Each row is followed by its group and then its class within the group.
[ 14  -5 -16  -1   8  22  17  -6  36  -5   1  19  -1  -2  -8  -5  -1  -9
   9  -6  18 -18 -23   9   6   2  -9   0   7  -7  -6 -19   0]
z139.E
[-10  -3  -7   5  -6   9   3   0  16  -9  15 -13   5   9 -47   7  20  -2
 -15 -20   4   0  -6  -9   2  -6  -9 -36  13   4  -1 -22   1]
z139.E
[  0  -3 -16  -5  -3  16   2  -2  -9   0   5   0  -5  -4 -33   6  10  -9
   3  -6   6 -14   9   3   5 -21  17  -1   5   4   7   4  -7]
z129.G
[  7  -5   3   5  -4   8   6   4  10  -3   0  -3   1  -6 -24  15   9 -14
 -21 -19  -4   2 -15  -8  -1   3  -5 -25  -2  -3   7  -9  -1]
z139.M
[  0  -8 -15 -10  -1  12  -2  -9   8  -2   2   3  -1  -1 -33   1  15 -17
   1 -17   5 -17  15  -1   6 -20  -3  -4   8  -4  12   6 -67]
z129.G
[ 12   2 -12   0   3   3  25 -11  44  -5   0   8 -11  -7  15   9   0 -10
  -7  -3   9 -12 -14  -1   3  -6 -11 -14   7  -3   5 -21 -12]
Z596.A
[  8  -1  -3   8   6  22 -15  -6  52 -15  16  17 -11 -20  23   4  12  -7
   4   1   1 -13 -18   0   5  -8  -9 -25  14  -1  -8 -35  -3]
Z596.S
[-13  -4  -9   7 -18  15   7  -1  17  -6   4 -12   2  -1 -49  -5  17  -9
 -34 -17   4   3 -20  -3   1   1 -14 -40 -10  -1   0 -39  13]
z139.E
[  3   2 -18   7  -1  29  18   0  61 -13   1  -2 -24  -3  -7  15   3 -16
 -10  -7  -1 -12 -17   4   9 -16  -4 -48  23 -10  -2 -46  14]
z139.E
[  1  -1 -10   0   7  -5   6 -14  26  -4   8   0   7  -6  -5   8  -5 -17
  -6 -15  -1  -7  12  -7   4   1 -15 -18  12 -18  -1 -20 -12]
Z596.A
[  2  -3 -15  10   1  20  -6  -9 -17  -8 -10  -2  -7  -7 -40   6  18  -7
 -10 -11   6  -7 -21  -1   2  -9 -15 -51  -4  -9   5 -27  -5]
z139.K
[ -1  -1 -13  -1  -2   7  15   2  63  -8   4   3  -3  -6 -13   8  -3 -14
 -20 -12  13  -9   5  -6   7  -8 -12 -28   6   1 -11 -27   4]
Z596.A
[ -9   2 -16 -15  -5   8   4  -5 -23  -9   5   8  -3  -1 -20  -5 -14  -2
   8  -3   1 -18   8  -7  -2 -10  -2  28  -4  -9  -8  12 -18]
z129.G
[  2  -1 -11  -1 -10  15  13   2  26  -5  -3  -4  -2  -1 -35   4   7 -21
 -18 -15   5 -19 -23   3   1 -12  -6 -43  -8  -8 -14 -34  -2]
z139.E
[ -6   0 -23 -13  -4  10   0  -7 -10  -5  -1  -2  -7  -5 -30   4   9  -5
  -3 -16   8 -16   7   0  17 -20  -8 -15   8   3  13  -7 -12]
Z596.F
[  0  13 -11   3  -2   7  -2   9  30  -8  -6  -7   2  -4 -13  10   7  -6
  -9  14  -8 -10  13   3   1 -15  -7 -24  12  -5  -4 -18   0]
Z596.F
[  0   1 -12   0  -8  17  15  -2 -11 -10  -5 -11 -13  -3 -37  -2   2  -3
 -18  -5  10  -5 -18  -1   6  -9   1 -20 -17 -11  -2 -17  -4]
z139.K
[ -3   5 -12  -1  -6  12   2  -4  32  -5   5   0   0   5  44   6   0  -3
 -12 -12   1  -6  -2   0   3  -4  -8 -25  10   2  -5 -34  -1]
Z596.S
[  4  -1 -18  -7   3  11   8  -4 -20  16  12   6  11   2 -62   9  13 -13
 -24 -27   8   1 -26  -2   5  -8  -5 -35 -12  -3   5 -15  -5]
z139.K
[ -8   1   1  -3  -3  22  -6  -6  -6   3  13   2  -9  11   1  10   3  -9
  15  -3   1  -8  28  -1  12 -17 -12   4  19  15   5 -19  -3]
z129.P
[ -1   0  -8   7  -2   8  -1  -5  60 -13   5  -1  -2   1 -10  11   3 -12
  -5 -11   3 -10   4   2   4  -2  -8 -25   2   0  13 -26   7]
Z596.A
